Below are the code and all the weights of a small trained network. Each question names an input and a class and asks about switching units off, where a switched-off unit gives its printed mean instead of its output.

import numpy as np


def w(rows, s, z=0):
    codes = np.array(rows[::2]) - 128.0
    scale = np.full(codes.shape[1], s)
    scale[-1] = z or s
    return codes * scale


def norm(h):
    return h / np.sqrt((h * h).mean(-1, keepdims=True) + 1e-5)


def f(y):
    return np.maximum(y, 0)


def log_softmax(a):
    a = a - a.max(-1, keepdims=True)
    return a - np.log(np.exp(a).sum(-1, keepdims=True))


def net(x, mask):
    res = np.array(x, float).reshape(1, 8) / 4 @ E
    u = 0
    for l in range(2):
        y = f(norm(res) @ A[l][:, :-1].T + A[l][:, -1])
        res = res + np.where(mask[u : u + 12], y, B[l][:, -1]) @ B[l][:, :-1]
        u += 12
    return log_softmax(norm(res)[-1] @ U[:, :-1].T + U[:, -1])


A, B = {}, {}
E = w([
[91,35,63,90,125,133,179],'x0',
[88,200,104,116,250,173,152],'x1',
[129,127,127,130,128,128,129],'x2',
[131,130,129,128,128,127,131],'x3',
[128,129,127,128,129,128,127],'x4',
[128,127,128,128,128,128,129],'x5',
[18,163,151,223,20,196,178],'x6',
[92,93,158,215,183,70,177],'x7',
],0.0012)
A[0] = w([
[142,74,165,137,199,64,120,101],'0.n0',
[165,149,64,84,123,193,20,68],'0.n1',
[89,87,157,225,203,62,172,128],'0.n2',
[138,215,76,41,221,152,190,121],'0.n3',
[90,177,127,116,147,193,186,122],'0.n4',
[83,48,39,91,193,177,166,1],'0.n5',
[157,239,197,112,166,52,10,144],'0.n6',
[225,24,166,99,31,68,85,90],'0.n7',
[216,94,125,22,220,65,71,18],'0.n8',
[61,179,126,193,73,177,195,195],'0.n9',
[122,57,17,43,123,105,163,20],'0.n10',
[189,188,6,43,63,252,107,75],'0.n11',
],0.0027,0.00087)
B[0] = w([
[105,223,109,62,101,120,142,192],'0.n0',
[67,136,184,118,128,90,182,189],'0.n1',
[131,173,186,51,142,73,132,218],'0.n2',
[108,41,155,233,127,91,3,214],'0.n3',
[150,79,104,143,116,95,83,183],'0.n4',
[191,111,184,163,110,177,141,186],'0.n5',
[192,52,134,130,124,220,213,231],'0.n6',
[94,77,142,206,208,112,41,235],'0.n7',
[45,211,24,109,14,184,141,251],'0.n8',
[169,127,58,60,97,149,84,245],'0.n9',
[184,107,168,176,94,209,206,193],'0.n10',
[86,142,218,114,160,3,173,223],'0.n11',
],0.0029,0.0026)
A[1] = w([
[68,138,98,115,36,142,101,178],'1.n0',
[195,102,74,70,190,112,108,19],'1.n1',
[175,117,80,67,129,97,110,5],'1.n2',
[150,89,77,93,157,83,37,176],'1.n3',
[92,213,13,89,69,126,109,139],'1.n4',
[246,130,40,87,165,106,114,58],'1.n5',
[64,162,202,74,179,19,167,108],'1.n6',
[92,4,107,143,116,105,209,167],'1.n7',
[82,121,124,168,225,160,80,146],'1.n8',
[213,152,212,190,87,208,190,193],'1.n9',
[55,105,111,187,196,131,10,160],'1.n10',
[94,154,205,47,125,53,169,82],'1.n11',
],0.0028,0.0012)
B[1] = w([
[113,183,91,154,251,51,126,253],'1.n0',
[10,167,43,226,151,115,155,143],'1.n1',
[75,191,119,165,132,126,162,141],'1.n2',
[61,146,118,204,120,137,97,183],'1.n3',
[22,135,83,193,193,96,172,235],'1.n4',
[25,149,70,152,189,164,172,153],'1.n5',
[177,178,150,73,40,80,174,219],'1.n6',
[205,207,165,71,186,202,90,225],'1.n7',
[207,31,160,158,48,93,37,177],'1.n8',
[161,47,48,33,255,229,201,223],'1.n9',
[168,35,179,175,16,107,16,204],'1.n10',
[138,210,138,59,28,51,204,205],'1.n11',
],0.0025,0.0024)
U = w([
[19,176,46,186,168,113,136,255],'0',
[164,44,182,190,81,100,21,101],'1',
[152,191,200,48,77,53,202,71],'2',
[203,80,131,92,204,254,184,67],'3',
],0.0093,0.00077)

Each question gives the input, the list of numbers given to net, and the class t.
The units are the neurons (one row each of A and B). Each row of codes is followed by its name. A weight is (code - 128) times the scale printed after its matrix; where a second scale follows, it is the last column's (A, B and U).
mask holds one flag per neuron, layer by layer. A switched-off neuron (its flag False) gives its mean, the last column of its row in B, instead of its output. The means were averaged over made-up inputs and are rounded, as every weight is.
A unit's drop is (log p(t) with every unit on - log p(t) with that unit switched off) / (log p(t) with every unit on - log p(t) with every unit switched off).
The circuit of an input: a set's keep is (log p(t) with only the set's units on - log p(t) with every unit switched off) / (log p(t) with every unit on - log p(t) with every unit switched off). Starting from the 12 units with the biggest drops (on a tie, the unit counted first), units are removed one at a time, each time the one whose removal leaves the highest keep (on an exact tie, the one counted first), for as long as the keep stays at least 0.8.
units of the circuit, in order: the units of the circuit, biggest drop first
most important unit: the unit with the biggest drop
top k neurons: the k neurons with the biggest drops, biggest first
k most important neurons of layer l: the k neurons of layer l with the biggest drops, biggest first
input [1,8,0,5,-5,-5,6,0], class 1: most important unit	0.n8
input [-7,6,-8,-2,-7,-4,1,4], class 3: top 3 neurons	[0.n6 0.n7 1.n9]
input [4,6,6,-4,-5,-4,6,-7], class 2: top 4 neurons	[0.n11 0.n8 0.n7 0.n1]
input [7,8,-4,-1,-4,-3,-2,0], class 1: units of the circuit, in order	[0.n3 1.n10]
input [-2,8,-6,-1,1,-1,7,-7], class 1: top 2 neurons	[0.n3 0.n8]
input [4,5,-4,-7,-4,6,-6,7], class 2: units of the circuit, in order	[0.n2 1.n6]
input [-7,8,-1,8,0,-3,0,-8], class 1: units of the circuit, in order	[0.n3 1.n10]
input [-5,4,-6,-5,-5,2,0,4], class 3: top 3 neurons	[0.n6 0.n7 0.n11]
input [7,-6,5,2,6,6,4,7], class 2: units of the circuit, in order	[0.n2 1.n7]
input [-2,-4,6,-7,-1,4,-8,8], class 0: top 3 neurons	[0.n11 0.n8 0.n1]
input [-6,4,-5,8,8,8,-5,3], class 3: 3 most important neurons of layer 0	[0.n6 0.n7 0.n9]
input [3,4,8,7,1,-6,-6,-3], class 0: top 3 neurons	[0.n8 0.n7 0.n3]
input [-8,-6,-6,-2,0,-3,-5,3], class 3: units of the circuit, in order	[0.n6 1.n9]
input [8,-3,2,-2,2,1,-6,5], class 3: most important unit	0.n10
input [8,2,-8,-2,-5,6,7,4], class 3: top 3 neurons	[0.n8 1.n7 0.n5]
input [-8,-7,8,-3,8,5,4,2], class 3: 2 most important neurons of layer 1	[1.n9 1.n8]
input [3,7,-8,-8,0,4,5,8], class 2: top 3 neurons	[0.n2 0.n7 0.n8]
input [7,1,6,-4,8,6,0,-8], class 2: top 4 neurons	[0.n11 0.n6 0.n1 1.n11]
input [1,7,-4,2,-1,-2,2,8], class 2: top 3 neurons	[0.n2 0.n7 1.n6]
input [-8,6,-5,-6,2,4,-4,7], class 3: units of the circuit, in order	[0.n6]
